Below is a small trained network, with its code and all its weights. Each question gives an input and a target symbol and asks what happens when units are switched off, that is, made to give their printed mean instead of their output.

import numpy as np


def w(rows, s, z=0):
    codes = np.array(rows[::2]) - 128.0
    scale = np.full(codes.shape[1], s)
    scale[-1] = z or s
    return codes * scale


def f(y):
    return np.maximum(y, 0)


def softmax(a):
    e = np.exp(a - a.max(-1, keepdims=True))
    return e / e.sum(-1, keepdims=True)


def log_softmax(a):
    a = a - a.max(-1, keepdims=True)
    return a - np.log(np.exp(a).sum(-1, keepdims=True))


def net(x, mask):
    ids = ['αβγδζηθλμτφψ'.index(c) for c in x.split()]
    T = len(ids)
    res = E[ids] + P[:T]
    u = 0
    for l in range(2):
        r = res
        for j in range(2):
            rows = slice(3 * j, 3 * j + 3)
            q, k, v = (r @ M[l][rows].T for M in (Q, K, V))
            z = softmax(np.where(np.tri(T) > 0, q @ k.T / 3**0.5, -1e9)) @ v
            o = O[l][rows]
            res = res + np.where(mask[u + j], z, o[:, -1]) @ o[:, :-1]
        u += 2
        y = f(res @ A[l][:, :-1].T + A[l][:, -1])
        res = res + np.where(mask[u : u + 8], y, B[l][:, -1]) @ B[l][:, :-1]
        u += 8
    return log_softmax(res[-1] @ U[:, :-1].T + U[:, -1])


Q, K, V, O, A, B = {}, {}, {}, {}, {}, {}
E = w([
[37,136,171,124],'α',
[177,218,181,161],'β',
[184,140,194,247],'γ',
[117,156,200,110],'δ',
[70,179,70,190],'ζ',
[25,170,115,135],'η',
[83,214,99,126],'θ',
[155,16,95,135],'λ',
[28,132,122,210],'μ',
[69,179,148,92],'τ',
[195,197,129,226],'φ',
[109,98,217,163],'ψ',
],0.014)
P = w([
[125,186,113,197],'0',
[127,171,112,177],'1',
[126,159,109,159],'2',
[128,145,108,141],'3',
[130,135,106,124],'4',
[130,125,106,107],'5',
[132,115,103,91],'6',
[131,103,102,74],'7',
[133,92,101,58],'8',
[135,81,100,41],'9',
[138,71,98,24],'10',
[139,61,97,9],'11',
],0.011)
Q[0] = w([
[105,107,163,133],'0.h0',
[143,141,148,89],'0.h0',
[92,119,80,119],'0.h0',
[183,191,6,103],'0.h1',
[54,219,191,61],'0.h1',
[198,182,217,93],'0.h1',
],0.027)
K[0] = w([
[104,116,166,125],'0.h0',
[126,143,141,97],'0.h0',
[115,95,98,118],'0.h0',
[182,197,1,95],'0.h1',
[50,209,192,41],'0.h1',
[225,179,225,84],'0.h1',
],0.031)
V[0] = w([
[123,134,124,127],'0.h0',
[162,81,163,144],'0.h0',
[100,169,102,113],'0.h0',
[167,84,117,25],'0.h1',
[118,2,145,15],'0.h1',
[145,96,125,62],'0.h1',
],0.0079)
O[0] = w([
[133,121,148,135,132],'0.h0',
[18,174,3,75,103],'0.h0',
[214,95,231,168,149],'0.h0',
[39,90,108,204,34],'0.h1',
[254,228,101,142,2],'0.h1',
[98,121,115,171,69],'0.h1',
],0.0073,0.0049)
A[0] = w([
[124,97,125,101,211],'0.n0',
[142,97,130,86,61],'0.n1',
[116,231,125,253,230],'0.n2',
[148,149,151,123,93],'0.n3',
[112,180,121,175,236],'0.n4',
[103,134,101,109,125],'0.n5',
[132,95,108,139,47],'0.n6',
[147,92,92,120,2],'0.n7',
],0.022,0.0051)
B[0] = w([
[208,163,125,134,254],'0.n0',
[71,125,104,149,149],'0.n1',
[4,94,68,190,192],'0.n2',
[153,115,110,144,159],'0.n3',
[173,88,164,164,214],'0.n4',
[159,94,137,164,163],'0.n5',
[104,95,143,81,137],'0.n6',
[111,28,152,72,141],'0.n7',
],0.027,0.0046)
Q[1] = w([
[188,5,223,147],'1.h0',
[166,84,124,236],'1.h0',
[27,172,129,2],'1.h0',
[117,123,132,52],'1.h1',
[159,84,159,213],'1.h1',
[110,26,122,72],'1.h1',
],0.026)
K[1] = w([
[104,224,10,148],'1.h0',
[172,152,69,162],'1.h0',
[60,126,210,3],'1.h0',
[138,168,178,169],'1.h1',
[142,24,133,123],'1.h1',
[124,157,131,191],'1.h1',
],0.029)
V[1] = w([
[172,146,42,184],'1.h0',
[93,118,178,62],'1.h0',
[107,101,232,113],'1.h0',
[2,137,48,184],'1.h1',
[160,136,172,120],'1.h1',
[136,164,234,154],'1.h1',
],0.01)
O[1] = w([
[54,179,180,80,207],'1.h0',
[205,89,108,229,1],'1.h0',
[182,89,38,97,168],'1.h0',
[198,131,255,173,138],'1.h1',
[90,159,114,122,115],'1.h1',
[36,242,173,115,103],'1.h1',
],0.009,0.0069)
A[1] = w([
[55,205,126,153,95],'1.n0',
[40,137,78,202,175],'1.n1',
[152,199,177,187,209],'1.n2',
[32,66,138,189,136],'1.n3',
[152,100,67,147,2],'1.n4',
[171,204,198,202,81],'1.n5',
[86,143,168,234,54],'1.n6',
[210,250,132,137,145],'1.n7',
],0.012,0.0085)
B[1] = w([
[156,144,81,175,188],'1.n0',
[136,132,188,92,194],'1.n1',
[55,50,224,96,254],'1.n2',
[169,172,128,132,236],'1.n3',
[90,157,182,214,149],'1.n4',
[226,83,108,40,200],'1.n5',
[86,250,35,223,192],'1.n6',
[105,132,39,202,185],'1.n7',
],0.022,0.0097)
U = w([
[184,130,76,139,85],'α',
[156,130,78,117,70],'β',
[155,176,4,119,157],'γ',
[91,231,206,103,216],'δ',
[158,128,83,145,66],'ζ',
[212,127,65,140,115],'η',
[191,127,74,136,84],'θ',
[144,122,80,143,54],'λ',
[148,124,85,143,44],'μ',
[9,17,57,116,203],'τ',
[67,116,11,166,168],'φ',
[160,88,127,252,3],'ψ',
],0.0042,0.0057)

Each question gives the input, a string of symbols that net reads in full, and the target symbol t.
The units are the heads (3 rows each of Q, K, V and O) and the neurons (one row each of A and B). Each row of codes is followed by its name. A weight is (code - 128) times the scale printed after its matrix; where a second scale follows, it is the last column's (O, A, B and U).
mask holds one flag per unit, layer by layer, with each layer's heads first. A switched-off unit (its flag False) gives its mean, the last column of its rows in O or B, instead of its output. The means were averaged over made-up inputs and are rounded, as every weight is.
A unit's drop is (log p(t) with every unit on - log p(t) with that unit switched off) / (log p(t) with every unit on - log p(t) with every unit switched off).
The circuit of an input: a set's keep is (log p(t) with only the set's units on - log p(t) with every unit switched off) / (log p(t) with every unit on - log p(t) with every unit switched off). Starting from the 12 units with the biggest drops (on a tie, the unit counted first), units are removed one at a time, each time the one whose removal leaves the highest keep (on an exact tie, the one counted first), for as long as the keep stays at least 0.8.
units of the circuit, in order: the units of the circuit, biggest drop first
k most important neurons: the k neurons with the biggest drops, biggest first
top k neurons in layer l: the k neurons of layer l with the biggest drops, biggest first
which heads matter: for each layer, one digit per head in row order, 1 if its drop is at least 0.15 and else 0, layers parted by /
input ψ δ τ θ θ ψ μ β φ τ θ, target φ: top 3 neurons in layer 0 => (0.n4, 0.n2, 0.n7)
input φ β ζ θ θ β, target τ: which heads matter => 11 / 01
input ψ ψ ζ, target δ: 3 most important neurons => (1.n7, 1.n2, 1.n1)
input μ η φ δ ζ α γ β δ τ ψ τ, target τ: units of the circuit, in order => (1.n2, 0.n2, 1.n7, 1.h1)
input θ φ ψ λ φ μ β φ λ ζ φ τ, target δ: top 2 neurons in layer 1 => (1.n1, 1.n3)
input τ θ θ θ α η, target δ: top 3 neurons in layer 1 => (1.n2, 1.n7, 1.n1)
input δ β ψ ψ η θ η, target τ: units of the circuit, in order => (0.n2, 1.n2, 1.h1, 1.n7)
input ψ ζ γ β β, target τ: units of the circuit, in order => (1.n2, 0.n2, 1.h1)
input μ ψ ψ φ φ γ ψ ζ μ φ δ ψ, target γ: units of the circuit, in order => (1.h1, 0.n4, 1.n0)
input η μ φ φ η α τ α η δ φ η, target γ: units of the circuit, in order => (1.n2)
input δ δ δ, target φ: 2 most important neurons => (0.n2, 1.n7)
input α φ ζ τ η α α δ β φ φ α, target γ: which heads matter => 01 / 01
input θ ζ ζ ψ ψ φ β θ φ β λ ψ, target ψ: units of the circuit, in order => (1.h1, 0.n1)
input μ γ μ, target τ: which heads matter => 01 / 01
input δ ψ δ φ δ, target φ: units of the circuit, in order => (0.n4, 1.h1, 1.n0)
input α λ β, target ψ: 2 most important neurons => (0.n7, 0.n6)
input δ η ζ η ψ β δ η ψ δ φ, target δ: top 2 neurons in layer 1 => (1.n2, 1.n7)
input γ φ φ η ψ γ φ φ ζ ψ φ, target γ: units of the circuit, in order => (1.h1, 1.n2)
input φ α ψ φ θ ζ β ψ ψ ζ ζ δ, target δ: 2 most important neurons => (0.n2, 1.n2)
input δ τ φ ψ ψ θ ψ η τ, target τ: 2 most important neurons => (0.n2, 1.n2)
input φ μ α θ α, target τ: 4 most important neurons => (1.n2, 0.n2, 1.n3, 1.n7)
input δ η λ δ, target ψ: 2 most important neurons => (0.n7, 1.n4)
input ψ γ φ α γ γ θ, target δ: 2 most important neurons => (1.n7, 1.n2)
input ψ φ δ η φ, target τ: units of the circuit, in order => (0.n2)
input δ ψ β δ ψ λ α, target ψ: units of the circuit, in order => (1.h1, 0.n2)
